Here is a tiny trained network, its code and every weight. The questions are about switching its units off for an input and a class, where a switched-off unit gives its printed mean instead of its output.

import numpy as np


def w(rows, s, z=0):
    codes = np.array(rows[::2]) - 128.0
    scale = np.full(codes.shape[1], s)
    scale[-1] = z or s
    return codes * scale


def f(y):
    return y / 2 * (1 + np.tanh(0.7978845608 * (y + 0.044715 * y**3)))


def log_softmax(a):
    a = a - a.max(-1, keepdims=True)
    return a - np.log(np.exp(a).sum(-1, keepdims=True))


def net(x, mask):
    res = np.array(x, float).reshape(1, 3) / 4 @ E
    y = f(res @ A[0][:, :-1].T + A[0][:, -1])
    res = res + np.where(mask, y, B[0][:, -1]) @ B[0][:, :-1]
    return log_softmax(res[-1] @ U[:, :-1].T + U[:, -1])


A, B = {}, {}
E = w([
[84,62,5],'x0',
[2,245,99],'x1',
[2,41,205],'x2',
],0.0068)
A[0] = w([
[73,171,128,59],'n1',
[95,81,78,114],'n2',
[193,75,134,140],'n3',
[199,171,92,34],'n4',
[82,72,164,215],'n5',
[111,95,50,61],'n6',
[108,93,17,65],'n7',
[200,84,121,130],'n8',
[170,68,144,96],'n9',
[129,94,90,2],'n10',
[165,192,214,58],'n11',
[82,53,45,103],'n12',
[180,181,91,25],'n13',
[225,87,129,79],'n14',
[189,81,149,68],'n15',
[70,91,176,45],'n16',
[174,48,166,97],'n17',
[140,160,226,57],'n18',
[64,58,176,120],'n19',
[135,159,112,71],'n20',
[104,198,98,103],'n21',
[186,180,84,63],'n22',
[72,181,118,85],'n23',
[180,171,86,143],'n24',
[173,80,135,57],'n25',
[94,201,113,53],'n26',
[154,109,143,8],'n27',
[75,96,166,56],'n28',
[162,10,158,92],'n29',
[96,100,157,22],'n30',
[80,98,218,32],'n31',
[120,68,163,116],'n32',
[96,219,109,58],'n33',
[154,181,240,69],'n34',
],0.012,0.0054)
B[0] = w([
[84,117,96,159],'n1',
[157,96,147,184],'n2',
[94,157,125,227],'n3',
[134,123,49,183],'n4',
[166,194,75,246],'n5',
[144,27,187,169],'n6',
[138,60,181,200],'n7',
[94,158,121,222],'n8',
[93,137,114,193],'n9',
[103,23,104,126],'n10',
[134,15,167,196],'n11',
[164,53,182,229],'n12',
[158,95,38,167],'n13',
[84,131,111,227],'n14',
[88,117,117,189],'n15',
[134,120,54,177],'n16',
[81,135,122,223],'n17',
[148,30,146,181],'n18',
[207,199,2,236],'n19',
[125,121,103,125],'n20',
[98,138,99,174],'n21',
[188,131,7,187],'n22',
[75,129,122,174],'n23',
[185,162,60,203],'n24',
[48,94,106,167],'n25',
[53,84,85,165],'n26',
[96,48,79,118],'n27',
[130,124,55,168],'n28',
[85,140,115,254],'n29',
[131,107,92,134],'n30',
[182,76,55,184],'n31',
[122,151,98,185],'n32',
[84,102,101,181],'n33',
[144,37,150,210],'n34',
],0.011,0.007)
U = w([
[173,146,80,111],'0',
[1,127,119,119],'1',
[153,48,162,138],'2',
[159,213,173,254],'3',
[114,141,177,63],'4',
],0.016,0.0096)

Each question gives the input, the list of numbers given to net, and the class t.
The units are the neurons (one row each of A and B). Each row of codes is followed by its name. A weight is (code - 128) times the scale printed after its matrix; where a second scale follows, it is the last column's (A, B and U).
mask holds one flag per neuron, in row order. A switched-off neuron (its flag False) gives its mean, the last column of its row in B, instead of its output. The means were averaged over made-up inputs and are rounded, as every weight is.
A unit's drop is (log p(t) with every unit on - log p(t) with that unit switched off) / (log p(t) with every unit on - log p(t) with every unit switched off).
The circuit of an input: a set's keep is (log p(t) with only the set's units on - log p(t) with every unit switched off) / (log p(t) with every unit on - log p(t) with every unit switched off). Starting from the 12 units with the biggest drops (on a tie, the unit counted first), units are removed one at a time, each time the one whose removal leaves the highest keep (on an exact tie, the one counted first), for as long as the keep stays at least 0.8.
circuit, biggest first: the units of the circuit, biggest drop first
top k neurons: the k neurons with the biggest drops, biggest first
drop when u is switched off: that unit's drop, to one decimal
input [-3,-5,5], class 0: circuit, biggest first => [n19]
input [-7,-1,7], class 0: top 2 neurons => [n19, n5]
input [3,-8,7], class 1: top 2 neurons => [n29, n17]
input [-2,8,-6], class 1: top 2 neurons => [n26, n33]
input [6,-5,-3], class 2: top 3 neurons => [n12, n7, n6]
input [5,-1,6], class 0: top 2 neurons => [n19, n5]
input [-8,-5,-7], class 2: top 4 neurons => [n11, n34, n19, n18]
input [7,-3,-6], class 2: top 3 neurons => [n7, n6, n19]
input [8,1,8], class 0: drop when n19 is switched off => 1.1
input [-6,-6,-5], class 1: drop when n18 is switched off => -0.1
input [-8,-8,-5], class 1: drop when n8 is switched off => 0.2
input [-5,-5,1], class 1: top 2 neurons => [n12, n17]
